In the rows, 128 means zero.
Here are made-up elements, facts about them, and rows of numbers that follow some of those facts. Name the element behind each unnamed row.

Facts:
μ(k11, k851); μ(k118, k237); μ(k124, k18); μ(k130, k139); μ(k132, k721)
μ(k139, k644); μ(k159, k228); μ(k168, k715); μ(k171, k328); μ(k179, k11)
μ(k18, k563); μ(k196, k977); μ(k204, k514); μ(k21, k597); μ(k229, k168)
μ(k233, k545); μ(k237, k509); μ(k245, k661); μ(k271, k116); μ(k289, k271)
μ(k294, k68); μ(k295, k457); μ(k301, k478); μ(k32, k171); μ(k328, k818)
μ(k334, k108); μ(k337, k525); μ(k343, k688); μ(k346, k849); μ(k36, k627)
μ(k370, k782); μ(k372, k596); μ(k395, k736); μ(k4, k467); μ(k425, k647)
μ(k43, k824); μ(k431, k204); μ(k433, k183); μ(k442, k32); μ(k443, k790)
μ(k450, k940); μ(k467, k120); μ(k478, k159); μ(k486, k227); μ(k498, k370)
μ(k505, k668); μ(k507, k90); μ(k509, k140); μ(k545, k764); μ(k555, k118)
μ(k562, k81); μ(k563, k337); μ(k58, k706); μ(k594, k943); μ(k597, k569)
μ(k6, k334); μ(k602, k372); μ(k608, k560); μ(k609, k477); μ(k62, k180)
μ(k624, k310); μ(k627, k295); μ(k644, k895); μ(k647, k989); μ(k651, k433)
μ(k653, k608); μ(k661, k21); μ(k668, k4); μ(k669, k550); μ(k671, k789)
μ(k68, k480); μ(k682, k602); μ(k688, k215); μ(k690, k651); μ(k692, k226)
μ(k694, k671); μ(k706, k692); μ(k715, k196); μ(k721, k229); μ(k736, k289)
μ(k764, k425); μ(k766, k294); μ(k782, k884); μ(k789, k486); μ(k790, k624)
μ(k797, k562); μ(k818, k594); μ(k824, k675); μ(k825, k431); μ(k842, k505)
μ(k849, k960); μ(k851, k6); μ(k878, k346); μ(k884, k124); μ(k886, k445)
μ(k895, k43); μ(k90, k952); μ(k928, k876); μ(k950, k669); μ(k952, k450)
μ(k960, k507); μ(k977, k698); μ(k989, k609); σ(k116, k889); σ(k124, k344)
σ(k130, k759); σ(k140, k766); σ(k159, k797); σ(k171, k979); σ(k180, k36)
σ(k21, k296); σ(k215, k130); σ(k227, k289); σ(k289, k597); σ(k291, k692)
σ(k301, k58); σ(k310, k54); σ(k343, k339); σ(k346, k764); σ(k36, k467)
σ(k370, k569); σ(k372, k68); σ(k393, k140); σ(k394, k818); σ(k414, k245)
σ(k450, k884); σ(k457, k460); σ(k507, k159); σ(k514, k215); σ(k525, k682)
σ(k562, k644); σ(k569, k721); σ(k570, k62); σ(k58, k291); σ(k597, k242)
σ(k609, k930); σ(k62, k370); σ(k647, k698); σ(k651, k560); σ(k688, k671)
σ(k690, k825); σ(k692, k653); σ(k698, k334); σ(k706, k229); σ(k721, k233)
σ(k759, k943); σ(k764, k928); σ(k766, k706); σ(k782, k90); σ(k790, k395)
σ(k791, k443); σ(k797, k525); σ(k798, k108); σ(k81, k688); σ(k849, k507)
σ(k886, k594); σ(k943, k609); σ(k977, k646); σ(k979, k414); φ(k11, k171)
φ(k116, k596); φ(k118, k849); φ(k132, k371); φ(k159, k431); φ(k18, k928)
φ(k180, k393); φ(k204, k139); φ(k21, k477); φ(k210, k132); φ(k291, k797)
φ(k294, k884); φ(k295, k940); φ(k296, k204); φ(k301, k661); φ(k337, k395)
φ(k344, k215); φ(k346, k467); φ(k372, k64); φ(k393, k876); φ(k394, k818)
φ(k414, k196); φ(k425, k943); φ(k443, k43); φ(k446, k822); φ(k467, k301)
φ(k486, k977); φ(k498, k414); φ(k525, k62); φ(k550, k486); φ(k555, k229)
φ(k594, k183); φ(k596, k555); φ(k6, k344); φ(k635, k507); φ(k64, k245)
φ(k682, k237); φ(k688, k647); φ(k694, k505); φ(k698, k443); φ(k706, k6)
φ(k715, k140); φ(k736, k688); φ(k761, k180); φ(k791, k446); φ(k797, k878)
φ(k818, k295); φ(k825, k790); φ(k848, k334); φ(k849, k624); φ(k876, k425)
φ(k895, k914); φ(k914, k653); φ(k928, k346); φ(k943, k952); φ(k950, k644)
φ(k952, k798); φ(k970, k433); φ(k977, k889); ρ(k108, k889); ρ(k124, k667)
ρ(k130, k477); ρ(k132, k445); ρ(k136, k6); ρ(k139, k18); ρ(k140, k108)
ρ(k179, k627); ρ(k183, k952); ρ(k196, k431); ρ(k204, k21); ρ(k21, k940)
ρ(k228, k460); ρ(k271, k675); ρ(k296, k228); ρ(k310, k646); ρ(k328, k698)
ρ(k334, k120); ρ(k339, k443); ρ(k343, k789); ρ(k344, k624); ρ(k393, k229)
ρ(k4, k446); ρ(k431, k690); ρ(k442, k447); ρ(k445, k790); ρ(k446, k886)
ρ(k447, k4); ρ(k450, k876); ρ(k457, k914); ρ(k478, k562); ρ(k480, k132)
ρ(k507, k895); ρ(k570, k271); ρ(k58, k233); ρ(k594, k480); ρ(k597, k734)
ρ(k602, k545); ρ(k608, k596); ρ(k609, k668); ρ(k627, k346); ρ(k644, k371)
ρ(k646, k842); ρ(k647, k764); ρ(k651, k226); ρ(k667, k43); ρ(k668, k140)
ρ(k68, k736); ρ(k682, k570); ρ(k690, k825); ρ(k692, k694); ρ(k694, k179)
ρ(k721, k478); ρ(k736, k759); ρ(k766, k130); ρ(k784, k116); ρ(k789, k784)
ρ(k81, k90); ρ(k824, k328); ρ(k825, k928); ρ(k842, k555); ρ(k851, k183)
ρ(k876, k171); ρ(k884, k818); ρ(k886, k721); ρ(k889, k339); ρ(k895, k979)
ρ(k90, k791); ρ(k914, k651); ρ(k940, k970); ρ(k949, k124); ρ(k989, k514)
ρ(k998, k608)

Named rows:
[126,128,132,151,123,125,129,119,119,138,135,120,126,120,133,126,134,142,117,137,128,129,124,123,123,147,113,122,138,113,114,114] : k979
[140,134,118,146,122,132,126,125,120,134,118,111,116,129,134,132,148,149,120,134,135,132,131,123,120,139,116,131,132,116,117,117] : k171
[119,106,126,102,120,155,147,125,118,128,123,105,110,139,119,111,107,116,121,119,118,96,140,135,142,121,122,104,115,149,151,148] : k196
[131,129,133,104,128,145,120,129,134,118,116,121,125,136,132,124,128,121,130,128,124,118,132,132,130,122,137,134,121,137,126,149] : k644
[133,130,125,123,109,126,109,111,126,141,129,125,122,111,125,141,122,132,118,133,119,129,141,131,101,129,114,123,127,125,127,119] : k371
[134,141,145,122,144,138,124,138,140,107,124,121,146,143,146,119,145,134,133,134,133,137,113,123,144,133,147,155,138,122,98,143] : k343
[121,120,136,109,131,139,135,133,134,120,125,126,129,137,128,118,119,114,131,122,124,114,128,131,141,122,135,125,122,140,136,145] : k228
[136,135,118,129,124,115,122,127,132,137,126,136,130,117,124,145,130,133,129,127,135,141,136,126,116,122,126,130,128,127,136,117] : k560
[112,123,112,161,125,107,121,127,108,148,154,148,124,117,121,135,103,112,140,140,131,150,134,149,94,111,117,120,135,113,124,114] : k761
[125,125,141,129,137,144,140,137,129,113,124,115,129,145,139,109,138,131,129,130,129,119,116,125,150,138,136,136,131,127,114,142] : k81
[105,115,126,163,133,145,128,134,94,129,142,118,107,144,139,100,112,113,141,149,129,121,119,151,118,126,123,123,136,107,95,146] : k393
[134,141,126,126,132,103,123,133,143,135,134,148,148,116,126,150,132,133,133,126,139,154,128,124,120,120,135,140,133,127,130,111] : k294
[113,112,145,95,111,138,100,129,138,121,135,123,139,138,117,112,123,119,109,130,121,115,123,142,141,109,135,123,131,131,118,149] : k344
[110,96,113,141,114,121,164,130,114,150,135,129,103,123,104,116,104,118,120,111,124,102,139,131,137,130,103,86,115,142,179,112] : k337
[145,142,120,148,121,127,114,128,132,129,114,117,122,129,145,128,154,149,124,138,133,140,130,124,116,145,118,145,137,110,112,118] : k790
[121,129,134,129,121,106,125,121,135,141,143,144,143,110,121,140,117,125,125,127,125,139,130,128,117,128,123,123,133,129,134,111] : k210
[130,130,138,125,143,141,139,140,133,104,111,149,127,147,130,120,161,129,132,117,124,103,111,139,145,124,172,136,139,136,105,111] : k721
[120,126,93,166,155,102,128,106,98,133,146,160,125,127,106,140,106,124,132,117,119,122,116,113,144,123,129,79,127,125,178,122] : k18
[150,161,88,152,158,110,83,94,104,124,130,153,132,125,125,166,131,140,135,133,120,147,120,109,115,116,144,112,133,111,139,133] : k661

Which element is each row?
No name comes twice in this set of rows, the named rows included.
[117,116,153,129,133,146,135,124,130,115,134,114,134,147,141,106,123,121,122,128,112,107,120,131,144,141,132,129,138,123,113,139] -> k570
[126,148,151,108,144,121,126,138,153,112,136,146,156,131,132,131,134,115,137,130,128,149,124,124,141,118,156,155,130,137,120,149] -> k682
[97,99,122,178,113,133,195,129,99,146,145,118,79,131,94,89,127,116,106,120,114,101,144,121,156,149,91,84,109,139,182,125] -> k525
[130,128,126,125,114,114,113,117,128,134,135,132,132,110,123,136,117,130,124,128,119,137,132,132,111,128,115,127,130,131,126,112] -> k930
[150,152,119,117,125,120,101,124,138,139,117,131,136,112,136,158,144,145,130,138,144,151,136,123,103,122,133,145,132,120,114,123] -> k653
[141,121,109,128,104,127,96,139,121,118,118,97,121,136,121,113,153,163,106,128,132,137,118,138,134,121,106,141,137,116,101,111] -> k215
[117,92,141,132,132,177,142,135,103,118,114,92,94,150,117,129,130,118,129,119,142,87,107,116,142,152,112,108,88,108,107,159] -> k140
[152,133,121,146,131,133,117,124,140,125,123,120,140,145,141,155,157,145,126,126,128,138,131,129,109,130,134,147,145,103,109,101] -> k62
[120,129,113,139,138,136,114,141,114,122,135,134,119,143,136,122,113,105,154,144,134,145,130,154,108,100,138,142,131,118,109,150] -> k876
[118,100,132,126,127,167,203,113,107,135,107,106,74,122,139,99,84,95,146,113,98,67,157,125,127,169,99,92,94,167,182,142] -> k940
[114,124,141,141,125,160,159,129,113,115,127,105,94,146,120,90,144,118,113,134,112,106,137,122,152,142,121,123,114,137,136,161] -> k507
[129,134,100,179,133,120,123,139,102,138,137,126,112,134,135,130,135,134,143,147,144,158,127,142,100,120,119,139,140,97,101,115] -> k180

The same elements again, as new rows of numbers:
Some elements and their rows:
[124,112,124,130,119,120,124,113,146,127,127,130,151,151,125,90,127,118,123,122,118,131,139,125,128,129,118,120,117,139,152,128,124,144,129,128,128,134,133] : k139
[131,138,116,137,122,123,141,138,125,125,137,124,135,133,118,132,137,138,127,122,136,128,127,138,129,116,137,107,133,120,133,137,123,122,120,129,121,136,126] : k624
[135,115,135,125,116,127,109,112,137,129,132,129,127,128,125,113,128,122,134,122,116,121,143,125,125,133,139,145,111,154,129,121,125,132,116,140,112,96,119] : k310
[116,125,134,132,125,127,135,125,131,130,133,129,118,137,123,106,129,139,133,132,132,138,133,134,128,122,124,103,115,135,131,135,120,139,133,129,127,127,142] : k878
[138,132,167,122,153,114,115,136,136,122,129,125,124,138,121,154,123,108,134,134,121,115,120,136,143,146,139,133,117,109,125,122,125,128,141,102,123,124,114] : k425
[126,131,124,127,126,138,130,128,131,129,125,128,123,129,129,133,129,130,127,123,128,130,128,130,127,120,127,139,124,137,126,127,130,129,125,130,121,137,128] : k822
[139,141,121,113,123,131,122,132,120,124,130,130,146,117,140,157,130,119,120,119,120,124,138,125,126,130,142,164,140,127,134,117,138,113,115,134,108,128,98] : k563
[127,130,135,118,133,135,127,130,119,122,134,132,121,123,135,131,130,121,123,125,130,137,137,124,128,125,126,137,133,130,135,125,129,125,130,124,124,134,124] : k4
[131,129,120,126,126,127,129,123,133,132,124,130,120,127,128,118,128,136,131,127,127,137,131,133,126,125,132,125,115,134,127,129,122,130,125,132,121,117,128] : k668
[155,146,104,106,119,132,116,132,122,126,130,131,153,115,148,164,131,109,109,116,122,126,140,105,123,132,143,186,159,110,140,112,142,108,115,132,100,126,84] : k940
[114,117,146,142,128,120,128,130,125,127,138,123,116,130,112,123,129,131,131,138,126,113,114,126,126,125,118,104,114,138,115,129,127,131,137,127,150,113,148] : k132
[116,120,142,136,133,127,129,127,127,130,123,125,116,131,128,106,125,130,137,133,134,133,122,128,129,130,120,108,129,110,124,130,125,138,140,121,150,125,149] : k694
[158,142,93,131,116,102,134,125,142,122,118,123,147,132,127,136,127,131,116,118,110,125,135,136,126,123,144,150,130,141,141,122,130,110,113,145,95,137,103] : k90
[120,125,124,132,127,134,137,126,131,129,129,129,127,134,126,109,128,129,130,129,130,137,134,129,128,123,125,112,122,127,134,130,124,136,129,124,129,127,132] : k608
[147,149,110,108,134,133,131,144,106,119,132,130,142,106,143,182,135,122,116,119,131,122,134,123,126,127,143,160,157,112,134,120,140,102,115,133,104,134,89] : k477
[130,126,134,121,126,128,107,115,134,128,125,135,144,126,133,121,125,131,121,127,116,132,125,119,127,134,120,144,114,157,129,121,130,124,134,129,112,127,125] : k884
[156,141,118,111,127,120,117,132,119,124,126,129,157,104,146,171,126,114,113,121,113,100,129,108,124,145,138,185,171,114,125,113,140,103,115,131,116,124,81] : k525
[127,140,147,127,129,137,127,147,121,125,143,127,125,122,133,139,130,130,128,123,144,137,127,129,129,118,125,109,150,139,119,136,129,120,131,126,123,163,127] : k979
[137,117,151,124,130,130,125,131,119,122,113,119,134,122,127,114,130,156,122,122,119,98,153,130,126,150,128,113,133,121,118,116,139,126,128,142,157,127,129] : k486

Which element is each row?
No name comes twice in this set of rows, the named rows included.
[132,126,136,133,123,128,108,130,135,127,132,124,135,126,128,125,121,127,131,127,127,121,122,115,132,135,123,113,143,131,113,128,132,124,132,126,139,147,130] -> k414
[134,147,108,111,126,130,111,146,115,120,128,125,154,111,134,190,135,120,115,123,132,103,123,111,129,136,142,152,160,84,128,121,149,101,116,130,126,127,96] -> k698
[131,110,127,134,120,132,123,118,130,114,103,124,126,125,153,177,124,113,134,135,123,117,98,137,126,132,128,146,140,95,141,136,131,90,122,143,144,115,127] -> k467
[116,102,144,144,119,135,120,118,134,125,127,124,114,133,145,119,124,117,151,137,137,119,105,144,124,128,123,108,138,104,131,144,121,124,132,130,165,108,151] -> k301
[162,116,150,107,124,130,113,136,116,118,123,115,141,111,142,107,127,136,123,113,117,100,164,114,123,147,146,130,163,123,115,108,146,111,109,143,132,134,107] -> k977
[126,113,191,129,147,131,107,127,134,127,145,126,103,139,121,143,123,89,135,133,117,102,123,129,134,148,130,146,119,149,117,119,125,146,140,116,147,110,121] -> k393
[119,135,128,133,134,123,148,142,111,122,135,127,121,117,122,149,137,146,118,133,135,127,124,137,125,113,124,105,130,143,122,131,129,113,129,132,125,139,135] -> k229
[114,120,151,125,139,139,126,135,116,125,127,130,123,120,133,123,124,127,129,138,137,129,125,114,129,131,117,109,134,109,122,125,132,138,140,115,150,125,147] -> k736
[148,138,93,134,122,109,129,139,130,121,129,117,158,129,137,153,132,119,122,116,134,104,124,131,128,129,136,129,176,84,142,129,132,107,119,132,136,149,105] -> k18
[126,150,125,133,141,126,161,143,114,125,130,129,130,128,133,147,130,133,118,128,138,135,116,138,128,114,116,125,152,127,131,132,124,125,141,131,128,173,130] -> k460
[142,145,102,121,131,128,133,139,123,124,128,127,140,118,136,157,133,133,122,119,132,126,128,133,127,123,144,142,148,109,131,127,131,110,115,132,109,131,107] -> k120
[136,138,108,135,121,116,123,146,125,131,146,121,167,135,121,130,137,130,122,118,139,89,127,130,132,139,128,111,170,94,139,128,137,123,124,133,155,137,104] -> k116
[119,129,115,138,129,123,142,141,126,122,139,126,138,143,118,121,137,132,121,122,142,132,129,144,130,116,127,88,137,117,140,138,123,132,126,122,129,151,129] -> k545
[127,148,76,140,127,119,126,147,122,137,139,125,131,116,115,149,123,117,127,134,135,133,95,89,125,113,134,134,140,92,112,135,133,119,123,111,135,127,128] -> k6

